Where the symbols take the elements:
BP: §>PG, ~>FP, *>ML, $>TM
TG: §>DD, ~>RJ, *>RF, $>NF
BB: §>HP, ~>CM, *>MC, $>GQ
JG: §>MC, ~>GL, *>NJ, $>GP
FT: §>PQ, ~>JR, *>DD, $>NZ
QR: §>ML, ~>LM, *>ZF, $>HL
CN: §>TM, ~>CH, *>HL, $>BN
FP: §>FZ, ~>QP, *>BP, $>MG
SC: §>PF, ~>MH, *>GF, $>HM
BN: §>CH, ~>FL, *>PF, $>JH
FR: §>RF, ~>ZL, *>QL, $>QN
ZJ: §>HL, ~>PF, *>MS, $>SC
GM: §>RQ, ~>RG, *>RZ, $>DD
NF: §>RJ, ~>DJ, *>ZL, $>LB
MH: §>BN, ~>JH, *>SC, $>NS
HM: §>MH, ~>NS, *>PQ, $>RZ
ZC: §>JM, ~>NJ, *>RT, $>PG
NJ: §>RM, ~>JG, *>ZC, $>FZ
JR: §>HM, ~>RZ, *>FT, $>JT
LQ: §>QR, ~>HL, *>FL, $>ZJ
MS: §>LQ, ~>ZJ, *>JH, $>GF
FL: §>ZF, ~>LQ, *>BN, $>MS
ZF: §>SZ, ~>QR, *>CH, $>LQ
HL: §>LM, ~>CN, *>LQ, $>PF
TM: §>FP, ~>MG, *>LM, $>CH
HJ: §>QL, ~>HF, *>HP, $>DL
GQ: §>CM, ~>JM, *>GL, $>ZC
ML: §>CC, ~>BP, *>SZ, $>LM
PP: §>QN, ~>SD, *>DL, $>MC
TH: §>RT, ~>CC, *>QP, $>ML
LB: §>DJ, ~>QL, *>JD, $>HJ
RF: §>TP, ~>TG, *>PZ, $>ZL
LM: §>BP, ~>TM, *>QR, $>CN
RJ: §>FT, ~>NZ, *>TG, $>DJ
SD: §>JD, ~>HP, *>PP, $>BB
NZ: §>JR, ~>JT, *>RJ, $>PZ
MG: §>QP, ~>SZ, *>TM, $>ZF
RQ: §>MS, ~>GF, *>NS, $>RG
CC: §>ZC, ~>PG, *>TH, $>BP
RZ: §>NS, ~>GM, *>JR, $>TP
JT: §>RZ, ~>TP, *>NZ, $>RF
RM: §>PP, ~>MC, *>JM, $>JG
PQ: §>SC, ~>HM, *>RG, $>JR
JM: §>DL, ~>RM, *>GQ, $>NJ
SZ: §>TH, ~>ML, *>MG, $>QR
GL: §>BB, ~>GQ, *>JG, $>RT
JH: §>FL, ~>MS, *>MH, $>RQ
FZ: §>JG, ~>GP, *>PG, $>QP
CH: §>MG, ~>ZF, *>CN, $>FL
PF: §>CN, ~>BN, *>ZJ, $>MH
QN: §>ZL, ~>JD, *>HF, $>SD
TP: §>GM, ~>DD, *>JT, $>TG
MC: §>SD, ~>BB, *>RM, $>GL
RT: §>GQ, ~>ZC, *>GP, $>CC
HP: §>LB, ~>HJ, *>SD, $>CM
PG: §>NJ, ~>FZ, *>CC, $>FP
DJ: §>NZ, ~>PZ, *>NF, $>QL
DD: §>RG, ~>FT, *>TP, $>RJ
NS: §>JH, ~>RQ, *>HM, $>GM
JD: §>NF, ~>LB, *>QN, $>HP
QL: §>PZ, ~>FR, *>LB, $>HF
PZ: §>JT, ~>RF, *>DJ, $>FR
GP: §>GL, ~>RT, *>FZ, $>TH
RG: §>GF, ~>PQ, *>GM, $>FT
CM: §>HJ, ~>DL, *>BB, $>JM
QP: §>GP, ~>TH, *>FP, $>SZ
DL: §>HF, ~>PP, *>CM, $>RM
GF: §>ZJ, ~>SC, *>RQ, $>PQ
HF: §>FR, ~>QN, *>HJ, $>PP
ZL: §>TG, ~>NF, *>FR, $>JD

In the rows, 68 means zero.

The rows follow the links: the fewer symbols apart two elements are, the more alike their rows tend to be.

Here are some elements, each with a row of numbers. One shown again gets a slightly different row.
SC	89,67,73,37,57,52,43,56,67,48,42,81,59,57,87,70,68,27,52,51,73,94,78,70,95,60,65,106,40,94,69,60,79,42,57,65,68,53,69,66,55,54,71,80,82,58,92,77,43,51,35,79,84,105,82,53,81,44,75,68,73,79,76,34,83
BB	42,42,61,107,78,79,70,72,41,91,89,52,96,85,34,77,68,92,71,64,44,54,67,53,46,91,52,59,74,30,65,69,62,108,85,83,35,79,62,101,61,71,63,75,65,62,49,60,84,86,92,68,74,36,78,59,58,80,75,68,74,67,73,81,77
HL	98,84,102,71,49,82,126,35,93,29,82,87,46,74,74,51,71,68,72,80,48,58,41,71,66,51,61,50,44,83,83,78,64,72,45,67,70,88,67,59,53,76,62,74,71,46,85,66,65,77,47,45,67,88,55,93,87,65,42,75,42,81,68,71,76
RT	90,82,37,80,75,57,91,59,70,53,68,83,55,46,58,61,61,106,72,78,80,57,60,60,55,73,43,55,72,47,108,79,52,77,91,70,82,39,44,44,88,71,71,55,74,91,78,66,89,65,90,51,52,67,88,52,67,49,87,48,74,22,82,94,85
BN	102,88,86,65,61,52,111,39,115,64,73,68,65,73,94,69,74,53,70,95,53,86,69,86,86,32,70,47,60,86,93,73,68,43,49,46,79,75,76,64,51,66,54,67,58,69,65,69,71,59,50,61,60,98,68,105,75,72,47,71,39,77,63,71,62
GQ	66,54,81,110,85,81,83,74,61,76,77,70,80,87,62,76,76,97,83,82,71,18,67,47,54,85,74,83,65,63,82,89,43,75,89,77,54,56,77,83,84,65,41,41,78,64,65,72,96,60,101,51,65,31,44,66,66,94,92,66,48,46,66,97,55
TH	58,61,37,53,54,44,96,59,81,57,89,95,77,54,73,65,82,97,56,82,80,60,64,69,53,64,69,63,46,37,82,79,63,99,83,60,71,58,56,92,9,60,43,90,65,41,85,59,66,78,72,51,51,53,87,57,86,57,86,52,34,58,80,90,82
GP	88,74,30,80,66,55,91,58,69,52,73,85,57,41,53,60,61,104,64,77,83,67,61,63,57,71,44,49,69,36,103,80,54,88,95,69,78,38,36,51,75,70,70,66,79,85,84,63,85,75,81,53,51,73,95,51,70,38,83,50,71,29,89,92,98
RM	50,44,77,115,84,77,76,75,50,88,89,65,95,95,44,81,79,90,80,75,54,33,63,47,54,94,69,78,64,48,70,84,49,92,84,81,42,71,74,106,63,68,44,60,76,55,62,65,88,73,95,56,71,29,53,62,66,89,85,69,51,58,76,88,64
PZ	64,66,54,90,82,104,43,86,51,73,53,16,66,43,89,107,43,68,86,81,45,86,92,52,70,59,52,65,99,84,58,48,65,53,75,62,58,64,72,77,95,100,70,53,69,89,73,44,66,63,62,75,77,81,79,60,63,96,36,86,81,73,61,52,64
LB	32,57,47,59,79,53,12,112,43,84,65,71,80,62,67,81,71,58,73,58,94,66,88,62,79,98,97,68,77,71,45,74,58,78,94,79,96,49,68,91,86,85,28,52,82,80,69,50,60,68,81,86,67,58,32,51,53,58,65,67,63,60,70,74,52
FZ	80,70,24,73,61,47,89,58,68,51,78,90,62,42,52,57,67,103,64,75,79,71,61,68,53,71,43,47,60,33,100,81,56,94,91,67,76,44,36,64,59,71,64,80,79,70,82,57,77,77,80,57,54,74,95,48,76,38,84,51,62,33,89,93,100
ZJ	110,85,72,62,65,29,85,42,106,76,65,71,72,77,87,75,70,37,65,83,57,100,85,85,99,38,67,65,61,89,98,70,78,34,54,49,72,64,77,66,56,52,61,67,63,82,62,81,69,46,52,69,60,107,81,99,65,60,61,64,55,68,69,58,68
ZF	97,72,104,74,46,74,105,36,69,32,78,101,49,78,47,33,65,64,62,46,52,57,33,68,61,73,48,79,41,73,82,84,68,79,42,83,58,80,58,44,65,60,85,79,75,42,82,84,72,82,54,49,80,78,75,72,77,37,75,59,78,65,76,60,85
PP	30,61,36,82,77,89,54,84,44,92,67,34,78,61,36,65,58,98,65,65,72,62,65,63,40,75,56,47,92,26,53,55,74,92,82,70,50,77,58,65,76,69,104,81,58,77,42,60,74,85,92,75,59,37,89,51,57,77,77,71,99,67,68,85,77
TG	61,77,75,97,83,115,42,76,51,65,38,12,61,57,81,92,55,51,77,85,61,66,72,47,64,55,60,77,76,85,56,43,65,45,86,61,57,72,73,63,96,86,87,61,76,79,65,54,52,54,52,82,69,90,60,59,75,106,40,95,80,87,68,60,66
ZC	90,78,47,87,75,65,90,63,72,59,63,79,57,56,58,63,67,108,78,85,86,54,59,61,55,73,52,59,75,55,105,84,48,67,93,66,75,37,52,38,97,68,70,45,75,95,73,73,97,62,95,54,50,62,79,54,63,57,90,51,74,21,78,94,73
MH	95,72,68,43,62,39,46,54,74,61,47,86,70,60,88,70,66,25,52,58,69,99,82,76,101,58,62,99,42,89,85,60,80,37,58,62,68,54,69,70,53,47,71,78,79,67,79,81,55,48,38,80,79,109,87,64,77,41,76,65,66,75,81,36,83
FR	52,47,50,72,83,55,22,107,45,88,73,56,84,57,74,94,60,60,81,62,61,88,98,63,84,100,76,60,93,76,51,71,58,77,79,78,82,49,63,108,84,94,27,54,79,84,74,44,69,66,74,85,76,65,49,64,42,56,52,68,63,59,69,59,57

Each walk starts at a row. The symbols on each line, taken left to right, move it on to the next element.
Answer with the element's row; about right is enough.
20,74,39,48,75,77,28,101,45,77,45,57,63,60,64,63,77,78,59,64,117,43,66,58,52,77,93,60,75,55,38,61,64,71,101,71,90,56,70,50,88,69,76,60,66,80,53,59,54,63,83,82,49,44,37,46,64,82,80,72,74,64,61,87,52
$ ~ ~ ~	21,74,36,53,76,79,33,96,45,77,45,50,62,56,58,63,72,92,63,71,110,46,62,61,45,71,84,58,83,45,40,54,70,69,95,66,87,61,67,46,89,66,88,63,60,82,46,61,58,71,84,81,47,40,57,44,66,83,79,69,85,61,61,89,57
§ ~ $	21,64,44,50,77,65,17,106,47,79,50,67,65,60,65,65,79,73,63,62,112,45,73,59,62,88,99,64,74,59,34,62,59,69,100,71,96,54,70,67,89,71,58,53,73,81,61,55,55,65,85,85,54,48,30,48,64,71,79,71,65,67,64,80,50
62,61,50,89,83,88,41,90,47,84,67,24,71,41,85,111,42,66,89,75,45,97,100,59,74,71,53,57,103,75,58,51,60,65,73,63,61,57,65,88,88,99,56,55,69,89,76,41,68,64,65,71,79,81,81,62,53,83,35,80,80,63,68,54,59
~ * *	62,55,50,84,84,75,35,94,44,84,73,35,72,46,82,107,45,64,85,72,44,99,105,64,75,77,59,57,109,77,59,60,63,69,74,71,66,56,64,98,85,102,44,53,70,87,79,36,72,70,71,75,82,77,71,64,44,72,35,73,77,58,66,52,60
~ $	45,50,51,65,81,51,18,105,40,90,73,66,78,59,73,88,65,59,76,60,78,78,93,60,83,100,86,66,82,71,49,70,57,85,86,75,89,49,65,102,84,89,27,52,79,81,68,47,67,72,77,82,72,69,38,58,48,58,61,69,63,59,69,65,55
108,80,74,55,69,26,71,49,97,73,57,76,76,76,88,72,70,32,59,74,63,106,84,85,105,45,67,80,57,85,98,67,80,35,60,54,70,55,70,67,61,50,67,71,70,79,65,83,67,41,45,78,68,112,83,86,68,48,70,61,61,71,76,51,73
$ * ~	81,67,70,30,54,66,39,61,61,40,43,81,56,45,91,67,67,28,52,47,74,85,69,68,89,60,63,106,39,91,57,54,77,45,54,69,74,56,66,64,50,60,72,80,77,50,101,72,35,55,29,74,86,96,80,47,88,55,66,68,74,83,75,31,77
~ §	109,87,78,63,64,40,99,39,115,73,71,68,69,72,92,72,75,48,63,88,58,95,77,86,92,34,69,54,64,87,98,71,77,39,54,46,75,68,75,66,48,60,57,69,58,79,67,80,72,48,50,68,56,103,72,105,71,66,54,66,51,71,66,65,64
75,62,75,100,83,78,87,71,72,69,69,73,70,79,65,77,74,97,81,88,79,23,63,51,59,79,73,79,71,64,88,92,45,63,88,73,61,46,74,63,93,67,48,35,75,78,68,72,100,51,101,45,58,36,44,65,68,90,97,60,53,34,70,93,52
§ ~	38,48,52,101,74,81,69,74,40,92,87,43,93,78,26,74,63,92,70,62,49,58,69,60,46,86,49,55,86,26,62,64,71,104,81,77,42,84,58,92,65,76,85,83,62,67,50,58,79,89,93,74,71,34,87,59,60,77,78,66,82,67,72,85,80
* $ ~	58,47,82,110,82,78,81,74,57,78,84,71,91,90,54,80,80,94,82,79,59,19,64,47,57,91,76,84,65,58,77,88,46,81,88,77,49,63,78,97,74,68,39,50,79,58,64,69,96,65,95,52,66,30,45,63,65,92,91,68,47,53,72,92,61
79,72,66,94,79,75,89,69,75,68,67,74,61,68,67,76,74,104,83,90,83,31,65,51,57,75,66,74,76,64,94,91,43,62,92,71,69,42,72,48,99,63,56,33,73,88,73,73,101,56,100,47,53,41,55,63,64,87,92,57,61,28,70,97,55
~ $ ~ ~	88,74,56,91,79,69,91,69,77,66,67,74,60,61,67,66,68,109,82,87,84,40,58,54,56,71,60,69,75,60,104,84,42,60,90,68,74,36,61,37,103,66,64,40,74,90,73,72,98,56,97,48,53,52,65,57,66,73,93,55,66,24,73,93,60
§ ~	48,37,73,112,79,79,75,72,47,91,89,56,101,90,40,79,75,91,78,70,46,44,66,52,53,94,58,66,72,43,67,78,61,102,83,84,39,73,68,106,62,70,54,71,72,53,56,63,88,75,93,61,73,28,65,60,63,82,78,73,59,68,75,86,74
99,72,106,77,47,85,111,35,77,25,78,96,46,75,56,36,66,63,67,58,54,55,32,64,60,68,49,68,39,77,83,82,69,80,44,82,63,91,55,53,58,64,77,79,78,39,87,76,69,82,51,52,78,82,65,76,84,48,60,70,64,75,75,61,86
$ * $	105,75,73,53,67,31,55,50,85,66,51,82,73,71,85,73,73,28,52,63,66,104,83,82,105,50,64,89,48,88,99,66,80,34,62,60,68,49,70,67,59,44,66,75,75,74,71,87,61,43,42,82,77,112,85,74,73,47,73,63,67,70,77,44,79
$ ~ *	69,69,71,31,48,79,50,67,60,35,50,77,47,42,95,68,62,41,56,50,71,81,68,67,79,57,72,102,49,100,48,48,79,44,46,65,73,64,69,56,46,66,73,79,73,48,99,68,28,63,36,68,86,88,79,53,85,60,59,75,75,88,67,30,72
24,71,34,58,74,86,42,94,45,82,50,42,64,54,49,61,67,95,64,67,98,48,63,64,40,69,73,49,85,35,43,54,68,77,94,62,75,62,61,42,87,69,101,70,58,85,44,62,61,74,92,80,51,42,71,48,64,85,80,69,95,64,63,89,60
* $ * §	25,71,34,71,71,88,49,84,45,84,58,37,69,57,45,63,65,98,64,64,86,57,62,62,38,69,61,47,94,29,46,51,69,83,89,64,63,73,59,46,81,66,107,76,55,83,42,61,63,82,89,76,54,40,84,48,60,86,77,68,101,63,67,86,69
* *	32,57,46,91,79,82,58,76,41,91,79,39,82,68,33,64,59,96,68,61,56,64,65,62,37,79,48,45,87,26,56,59,66,98,81,75,41,78,54,76,72,69,96,82,56,74,45,59,75,86,91,72,65,38,90,52,60,79,73,69,91,63,68,81,81
31,62,48,55,80,58,18,108,45,79,56,67,73,59,67,69,78,68,70,62,109,54,76,57,68,92,93,70,69,61,38,68,59,75,98,79,96,48,70,79,89,78,42,53,78,77,61,52,56,61,84,88,61,52,25,45,59,62,72,66,62,60,67,78,54
§ * ~ *	54,51,47,79,85,61,28,98,44,93,77,48,77,50,79,102,48,61,86,66,49,96,104,64,81,96,66,56,102,75,59,64,58,77,75,75,74,53,65,105,83,99,35,53,75,87,76,43,69,69,72,79,78,72,68,63,37,63,44,71,74,57,69,55,58
§ * ~ *	60,69,62,94,80,111,44,77,54,70,49,13,62,50,88,105,52,62,84,86,51,75,81,51,67,57,55,68,89,82,57,45,62,47,77,63,54,67,71,70,95,94,82,59,75,84,68,49,55,54,54,74,74,88,70,57,68,106,35,90,79,82,65,58,65
